Below is a small trained network, with its code and all its weights. Each question gives an input and a class and asks what happens when units are switched off, that is, made to give their printed mean instead of their output.

import numpy as np


def w(rows, s, z=0):
    codes = np.array(rows[::2]) - 128.0
    scale = np.full(codes.shape[1], s)
    scale[-1] = z or s
    return codes * scale


def f(y):
    return np.maximum(y, 0)


def log_softmax(a):
    a = a - a.max(-1, keepdims=True)
    return a - np.log(np.exp(a).sum(-1, keepdims=True))


def net(x, mask):
    res = np.array(x, float).reshape(1, 4) / 4 @ E
    y = f(res @ A[0][:, :-1].T + A[0][:, -1])
    res = res + np.where(mask, y, B[0][:, -1]) @ B[0][:, :-1]
    return log_softmax(res[-1] @ U[:, :-1].T + U[:, -1])


A, B = {}, {}
E = w([
[254,157,191,212,129,43,88,101,68],'x0',
[108,43,153,99,102,94,134,43,12],'x1',
[113,157,106,95,69,90,56,131,125],'x2',
[102,60,17,196,169,148,31,163,101],'x3',
],0.012)
A[0] = w([
[54,77,108,76,123,154,202,88,81,156],'n0',
[80,164,94,139,134,206,78,208,168,227],'n1',
[84,41,131,101,141,139,103,127,61,135],'n2',
[120,124,194,93,156,60,132,14,37,145],'n3',
[132,135,136,25,98,157,186,105,168,196],'n4',
[88,112,49,163,125,197,123,144,178,198],'n5',
[221,68,120,202,125,110,70,161,115,39],'n6',
[141,166,60,160,174,159,69,163,190,194],'n7',
[45,155,195,34,78,138,203,160,154,244],'n8',
[223,255,165,157,89,117,172,177,202,254],'n9',
[159,83,165,195,44,101,98,94,65,102],'n10',
[103,176,113,107,71,110,107,156,105,122],'n11',
[181,169,231,151,81,80,155,62,127,155],'n12',
[155,169,153,249,181,106,31,129,74,111],'n13',
[76,19,94,134,134,110,121,121,75,154],'n14',
[45,92,84,94,149,177,124,152,129,155],'n15',
[147,75,178,96,63,106,167,30,40,173],'n16',
[143,155,147,212,106,129,130,146,108,156],'n17',
],0.0096,0.0046)
B[0] = w([
[66,115,145,156,91,124,101,112,96,213],'n0',
[126,73,117,190,147,104,192,155,165,249],'n1',
[108,72,149,124,83,196,60,59,115,198],'n2',
[136,94,78,121,87,155,164,113,104,230],'n3',
[84,214,113,140,180,182,78,134,65,211],'n4',
[146,62,69,184,106,74,172,169,195,235],'n5',
[79,161,132,105,162,201,138,189,99,194],'n6',
[109,117,64,147,182,137,192,160,171,232],'n7',
[58,213,126,136,254,157,160,174,39,245],'n8',
[212,185,172,75,161,57,130,169,196,248],'n9',
[96,161,90,163,128,150,170,115,123,203],'n10',
[121,107,134,120,137,148,141,154,142,159],'n11',
[182,104,60,111,54,119,216,99,151,217],'n12',
[129,192,134,99,208,166,134,184,78,220],'n13',
[63,104,137,123,72,152,36,99,122,210],'n14',
[111,87,151,170,102,86,139,109,145,224],'n15',
[111,128,45,144,56,163,174,35,146,239],'n16',
[178,162,153,90,131,143,119,111,97,169],'n17',
],0.0096,0.017)
U = w([
[135,161,153,142,221,126,129,166,103,251],'0',
[159,75,84,168,80,105,196,101,149,202],'1',
[100,145,132,118,141,206,94,70,43,95],'2',
[98,49,166,158,76,86,7,75,119,21],'3',
[251,144,186,79,126,69,128,109,149,37],'4',
],0.011,0.0011)

Each question gives the input, the list of numbers given to net, and the class t.
The units are the neurons (one row each of A and B). Each row of codes is followed by its name. A weight is (code - 128) times the scale printed after its matrix; where a second scale follows, it is the last column's (A, B and U).
mask holds one flag per neuron, in row order. A switched-off neuron (its flag False) gives its mean, the last column of its row in B, instead of its output. The means were averaged over made-up inputs and are rounded, as every weight is.
A unit's drop is (log p(t) with every unit on - log p(t) with that unit switched off) / (log p(t) with every unit on - log p(t) with every unit switched off).
The circuit of an input: a set's keep is (log p(t) with only the set's units on - log p(t) with every unit switched off) / (log p(t) with every unit on - log p(t) with every unit switched off). Starting from the 12 units with the biggest drops (on a tie, the unit counted first), units are removed one at a time, each time the one whose removal leaves the highest keep (on an exact tie, the one counted first), for as long as the keep stays at least 0.8.
units of the circuit, in order: the units of the circuit, biggest drop first
most important unit: the unit with the biggest drop
k most important neurons: the k neurons with the biggest drops, biggest first
drop when u is switched off: that unit's drop, to one decimal
input [2,-5,-1,1], class 0: most important unit -> n12
input [0,-4,7,-6], class 0: 2 most important neurons -> (n8, n4)
input [5,0,-2,6], class 0: 2 most important neurons -> (n16, n13)
input [-2,-7,8,0], class 0: 4 most important neurons -> (n16, n12, n9, n3)
input [3,-4,1,0], class 4: 2 most important neurons -> (n8, n9)
input [1,-6,-6,2], class 0: 2 most important neurons -> (n16, n12)
input [-2,1,7,6], class 3: 2 most important neurons -> (n14, n12)
input [-1,1,5,-8], class 2: 2 most important neurons -> (n8, n16)
input [-3,-7,4,0], class 0: 4 most important neurons -> (n16, n12, n3, n9)
input [1,-1,-4,0], class 4: 2 most important neurons -> (n8, n4)
input [-1,-3,-8,0], class 0: 2 most important neurons -> (n16, n12)
input [0,5,3,8], class 3: 2 most important neurons -> (n8, n14)
input [2,-1,-7,-7], class 4: 2 most important neurons -> (n9, n12)
input [2,-8,-3,-6], class 4: units of the circuit, in order -> (n9)
input [-6,2,-1,8], class 3: drop when n14 is switched off -> 0.3
input [-8,5,0,-1], class 2: drop when n8 is switched off -> 1.7
input [-4,6,-3,1], class 3: drop when n14 is switched off -> 0.1
input [-8,4,2,6], class 3: drop when n13 is switched off -> 0.0
